Below is a small trained network, with its code and all its weights. Each question gives an input and a class and asks what happens when units are switched off, that is, made to give their printed mean instead of their output.

import numpy as np


def w(rows, s, z=0):
    codes = np.array(rows[::2]) - 128.0
    scale = np.full(codes.shape[1], s)
    scale[-1] = z or s
    return codes * scale


def f(y):
    return np.maximum(y, 0)


def log_softmax(a):
    a = a - a.max(-1, keepdims=True)
    return a - np.log(np.exp(a).sum(-1, keepdims=True))


def net(x, mask):
    res = np.array(x, float).reshape(1, 3) / 4 @ E
    y = f(res @ A[0][:, :-1].T + A[0][:, -1])
    res = res + np.where(mask, y, B[0][:, -1]) @ B[0][:, :-1]
    return log_softmax(res[-1] @ U[:, :-1].T + U[:, -1])


A, B = {}, {}
E = w([
[41,27,83],'x0',
[172,63,244],'x1',
[229,77,13],'x2',
],0.011)
A[0] = w([
[118,215,181,122],'n0',
[183,133,175,125],'n1',
[64,68,122,163],'n2',
[140,85,150,98],'n3',
[141,134,160,138],'n4',
[137,219,99,125],'n5',
[62,123,144,121],'n6',
[67,114,142,125],'n7',
[144,46,71,107],'n8',
[124,107,163,112],'n9',
[112,143,199,127],'n10',
[60,122,72,127],'n11',
[146,191,149,108],'n12',
[65,125,75,126],'n13',
[185,92,81,111],'n14',
[119,180,159,123],'n15',
[178,105,150,126],'n16',
[205,145,106,122],'n17',
[127,164,66,105],'n18',
[80,109,151,112],'n19',
[83,156,144,84],'n20',
[76,108,186,110],'n21',
[111,126,129,187],'n22',
[221,152,105,122],'n23',
[65,114,143,124],'n24',
[104,46,167,120],'n25',
[92,168,161,90],'n26',
[95,187,90,73],'n27',
[91,125,97,127],'n28',
[73,123,82,127],'n29',
[62,112,144,128],'n30',
[142,248,88,127],'n31',
[173,190,143,214],'n32',
[136,195,106,126],'n33',
[201,131,194,117],'n34',
[83,123,158,91],'n35',
[110,124,138,248],'n36',
[140,152,128,164],'n37',
[136,72,94,125],'n38',
[129,131,135,220],'n39',
[117,42,158,125],'n40',
[114,219,180,123],'n41',
],0.018,0.016)
B[0] = w([
[176,145,49,217],'n0',
[113,46,185,179],'n1',
[128,44,47,236],'n2',
[225,160,209,155],'n3',
[148,52,155,163],'n4',
[135,65,196,211],'n5',
[179,211,123,192],'n6',
[236,135,70,190],'n7',
[210,193,113,207],'n8',
[137,106,159,158],'n9',
[147,130,115,202],'n10',
[156,36,190,209],'n11',
[205,77,101,179],'n12',
[138,96,218,203],'n13',
[180,173,128,194],'n14',
[177,176,91,181],'n15',
[135,95,150,167],'n16',
[187,223,87,193],'n17',
[139,150,158,188],'n18',
[153,146,109,176],'n19',
[185,184,142,162],'n20',
[186,141,127,199],'n21',
[28,113,59,191],'n22',
[200,158,39,207],'n23',
[220,185,85,192],'n24',
[139,73,163,206],'n25',
[179,196,156,173],'n26',
[198,160,167,171],'n27',
[139,101,161,172],'n28',
[157,50,215,194],'n29',
[212,146,66,198],'n30',
[122,44,221,240],'n31',
[83,42,63,244],'n32',
[164,34,217,190],'n33',
[134,99,222,194],'n34',
[177,128,152,166],'n35',
[41,79,82,251],'n36',
[90,87,114,173],'n37',
[253,190,49,184],'n38',
[25,111,84,219],'n39',
[106,68,232,204],'n40',
[223,172,66,221],'n41',
],0.0077,0.016)
U = w([
[185,185,64,68],'0',
[148,115,117,189],'1',
[138,111,253,112],'2',
[82,116,42,255],'3',
[111,167,154,97],'4',
[95,163,131,86],'5',
[121,162,131,76],'6',
],0.021,0.0097)

Each question gives the input, the list of numbers given to net, and the class t.
The units are the neurons (one row each of A and B). Each row of codes is followed by its name. A weight is (code - 128) times the scale printed after its matrix; where a second scale follows, it is the last column's (A, B and U).
mask holds one flag per neuron, in row order. A switched-off neuron (its flag False) gives its mean, the last column of its row in B, instead of its output. The means were averaged over made-up inputs and are rounded, as every weight is.
A unit's drop is (log p(t) with every unit on - log p(t) with that unit switched off) / (log p(t) with every unit on - log p(t) with every unit switched off).
The circuit of an input: a set's keep is (log p(t) with only the set's units on - log p(t) with every unit switched off) / (log p(t) with every unit on - log p(t) with every unit switched off). Starting from the 12 units with the biggest drops (on a tie, the unit counted first), units are removed one at a time, each time the one whose removal leaves the highest keep (on an exact tie, the one counted first), for as long as the keep stays at least 0.8.
units of the circuit, in order: the units of the circuit, biggest drop first
k most important neurons: the k neurons with the biggest drops, biggest first
drop when u is switched off: that unit's drop, to one decimal
input [5,0,5], class 0: units of the circuit, in order -> n38
input [-7,-4,4], class 1: units of the circuit, in order -> n31; n23; n5
input [-7,-7,4], class 1: 4 most important neurons -> n23; n31; n32; n17
input [2,-8,-7], class 2: 4 most important neurons -> n13; n11; n29; n31
input [7,7,-2], class 1: 4 most important neurons -> n2; n31; n40; n30
input [-6,5,-4], class 1: 2 most important neurons -> n0; n41
input [6,-8,-5], class 2: 2 most important neurons -> n13; n29
input [-7,-6,-5], class 1: 3 most important neurons -> n31; n0; n41
input [-8,-1,4], class 1: 3 most important neurons -> n23; n31; n32
input [-8,-8,1], class 1: 4 most important neurons -> n31; n23; n32; n0
input [-7,4,-3], class 1: 2 most important neurons -> n0; n41
input [-5,-2,4], class 1: 2 most important neurons -> n23; n31
input [-4,-2,2], class 1: 2 most important neurons -> n31; n2
input [-7,-8,0], class 2: units of the circuit, in order -> n31
input [0,1,-3], class 3: drop when n38 is switched off -> 0.1
input [2,5,3], class 2: drop when n40 is switched off -> 0.2
input [-8,2,-6], class 1: drop when n31 is switched off -> 0.2
